[[161, 505, 179, 148], [976, 458, 794, -156], [705, 807, -53, -937]] -> 505
[[8602, 6673, 4560, 4267, 4698, 5268], [8375, 6370, 4926, 4858, 4871, 4825], [2138, 3401, 6204, 6731, 5826, 4144]] -> 6673
[[10, -13, -20, -23, 27, 0], [15, 9, 12, -21, -25, -36], [-45, -6, 0, 19, -7, -23]] -> -13
[[-9, 3, -32, -34, -27], [47, 16, -35, -41, -31], [-17, 0, -29, -30, -25]] -> 3
[[128, 242, 203, 20], [124, 9, 47, 251], [38, 164, 101, 167]] -> 242
[[41, 44, -40, -41, -41, 35], [12, 9, -46, -31, 28, -16], [3, 19, -40, 23, -48, 42]] -> 44
[[764, -966, 231, 753], [182, 23, 289, -964], [491, -849, 341, 770]] -> -966
[[15, 48, 86, 23], [83, 49, 3, 73], [7, 39, 83, 19]] -> 48
[[517, 843, 617, 213, 586, 661, 791], [554, 587, 617, 187, 549, 511, 635], [512, 809, 618, 172, 573, 635, 773]] -> 843
---
(1, 2, 4, 7, 3, 0, 3) 7, 4
(-37, 29, -12, -44, -2, 11) 29, 11
(796, -692, 877, 364) 877, 796
((77, 83, 74, 209, 11), (89, 125, 96, 225, 23)) 225, 209
(37, 52, 60, 76, 82, 43, 20) 82, 76
((793, -478, 373, -507), (-181, 362, 769, -378)) 793, 769
((3303, 7178, 1323, 3408, 7343), (7479, 5011, 8161, 6207, 5328), (7348, 5805, 7260, 5524, 6156)) 8161, 7479
---
[-146.19, 39.78, 106.45, -42.28, -45.57, -10.66] gives -146.19, -10.66
[[133.308, -148.710, 109.072, -73.907], [3.633, -20.546, 105.958, 79.776], [-65.547, -192.912, 15.000, 47.154]] gives 133.308, 47.154
[18.582, 8.616, -5.802, 0.303, -13.695] gives 18.582, -13.695
[-0.09, -11.41, -6.28, -7.70, 7.76, 18.57] gives -0.09, 18.57
[0.175, -0.077, 0.161, -0.158] gives 0.175, -0.158
[[0.10, -0.22, -0.10, 0.15], [0.13, 0.08, 0.02, -0.08], [0.14, 0.13, 0.03, 0.05]] gives 0.10, 0.05
[-0.098, -0.015, 0.166, -0.191, 0.186, -0.006] gives -0.098, -0.006
[0.57, 1.12, -0.93, -0.80, -1.84] gives 0.57, -1.84
[0.98, 1.70, -0.72, -0.76, -1.57] gives 0.98, -1.57
[-2.839, -6.701, -12.515, 10.890, 10.381, 18.386] gives -2.839, 18.386
---
[-58, 20, 43, -6] Answer: -58, -6
[[-21, 24, 35, 61, -55, -19, -29], [26, 19, 24, 22, 24, -33, 7]] Answer: -21, 7
[[39, 39, -10, 5, 23, -6, 4], [11, 22, -29, -63, 65, 2, 48]] Answer: 39, 48
[-4, 17, 50, 22, 63] Answer: -4, 63
[-14, 29, -5, 61] Answer: -14, 61
[[-4, 65, -7, 1, 19, 36], [-12, 65, -11, -6, 17, 20]] Answer: -4, 20
[-31, -56, 1, -14, -22, -30] Answer: -31, -30
---
-27  -55  -53   69   32 ans = 69, 32

 46   41  -60   35
-49  -51  -16   52
ans = 52, 46

 66  -36  -41  -61 ans = 66, -36

-33   12   20   -1  -18   -2
-33   27  -52   -1   17   11
-24   31  -47    8   46  -42
ans = 46, 31

-12  -19    1  -27  -30    1   -1
  7   64   21   30   23    3  -25
ans = 64, 30

62  47  35  28 ans = 62, 47
---
[[ -6  -5  41  53   8  10 -10]
 [-12 -18 -49 -18 -10 -20 -14]
 [ -1  17  24 -49 -30  28 -17]] -5

[[ 45 -30  27  49  26]
 [ 41 -42  28 -12 -53]
 [ 57  51   6 -34   2]] -30

[[ 26 -70   1 -22   9  26 -36]
 [  0  67   4  22   8 -29  15]
 [-24 -69 -26  48  34  19  32]] -70

[[ 40 -10  69  65 -16  -7  35]
 [ 47 -46  36  11  15   6 -56]
 [ 30 -36  41  54  73 -57  45]] -10

[[27 25 14 11 14 36 10]
 [26 57  7 29 28 18 20]
 [27 21 36  5 37 48 10]] 25

[[ 22  -3   2  -8   2  -7]
 [ 62  14 -62  16  -1  12]
 [ 11  -9  17  71  65  21]] -3

[[  0 -51  17 -51  20  21  22]
 [  1  45 -12  38 -10 -18 -16]
 [  5 -49  24 -29   1   2  13]] -51

[[-27  22   3  52  38]
 [ 59   7   4 -21   2]
 [-15 -20  -8  -3  40]] 22
---
array([[ 37, -42, -34, -14,  46,  28],
       [ 48, -43, -51, -32,  36,  19],
       [ 60, -56, -53, -37,  57,  22],
       [-14,   1,   9,  16,  -6,  -7],
       [ 49, -39, -57, -37,  57,  14],
       [ 70, -52, -71, -63,  73,  10],
       [ 40, -28, -47, -25,  49,  17],
       [ -7,   7,   4,   4, -13,   2],
       [ 61, -50, -62, -53,  64,  10]]) ans = 61

array([[ 19,  70,  23,  34,  16,  17, -46,  -6,  13],
       [ -2,  -4,  -4,   0,  -2,   0,   3,   1,  -2],
       [  0,  -4,  -2,   1,  -2,  -2,   1,   2,  -2],
       [-22, -16, -11, -19,  14,   7,  13, -20,  15],
       [-23,  -7, -15, -32,  54,  11,  19,  -2,  53],
       [  5,  18,  -9, -13, -18, -27,  20, -20,  66],
       [ 19,  -5,  16,  21,  35,  22, -39, -25,  -5],
       [  8, -17,  -8, -48,  20, -10, -21,   5,   3],
       [-10,   8,  -2,  26,  38, -15, -31, -24,  34]]) ans = -10

array([[ 46,  28,  13,  23,  18, -53],
       [  4,  60,  40, -63,  12,  20],
       [  3,  10,  41, -56, -67,  -4],
       [ 27,  42,  32, -22, -36, -35],
       [ 23, -31,  45, -58,  25, -52],
       [ -1, -64,  -4,  27,  32,  63],
       [ -9, -34, -62, -31,  67,   3],
       [-64,  66,  32,  57,  47,  55],
       [-67,  65,  24, -67, -62,   8],
       [ -9,  51,  10,  62,  -2,  11],
       [-58,  60,  10,  -7,  29,  17]]) ans = -58

array([[-42,  -9, -19,  18, -29,  68,  -6,   1],
       [ 38,  17,  12, -27,  22, -56,  18, -10],
       [-40,  -1, -14,  19, -34,  69,  -5,   8],
       [ 28,  29,  16,  21,  18, -49,  -5, -30],
       [ 44,  26,  19, -23,  21, -60,  15,  -5],
       [-49, -18, -18,  34, -25,  64, -19, -11],
       [ 56,  35,  26, -42,  15, -61,  23,  19],
       [ 55,  36,  23, -34,  19, -65,  24,   7],
       [ 34,  26,  22,   8,  23, -59,   2, -25]]) ans = 34

array([[ 25, -38, -11, -50,  49,  40,  49, -42, -39,   1, -41,  49],
       [-56, -18, -26, -56,  29,  33,  27,  34, -43, -37, -49, -47],
       [ 58,  10, -47,  16,  66, -50, -43, -52,  47,   2, -31, -40],
       [-21,  53,  48, -51,  -6,  -8,  44, -34,  10, -20,  -9, -57],
       [-56, -49,  25,  49, -51,  42,  21,  49, -24, -51,  58,  38],
       [ 42,  61, -26,  50, -46, -55,  50,  41,  38,  49, -43,  46]]) ans = 42
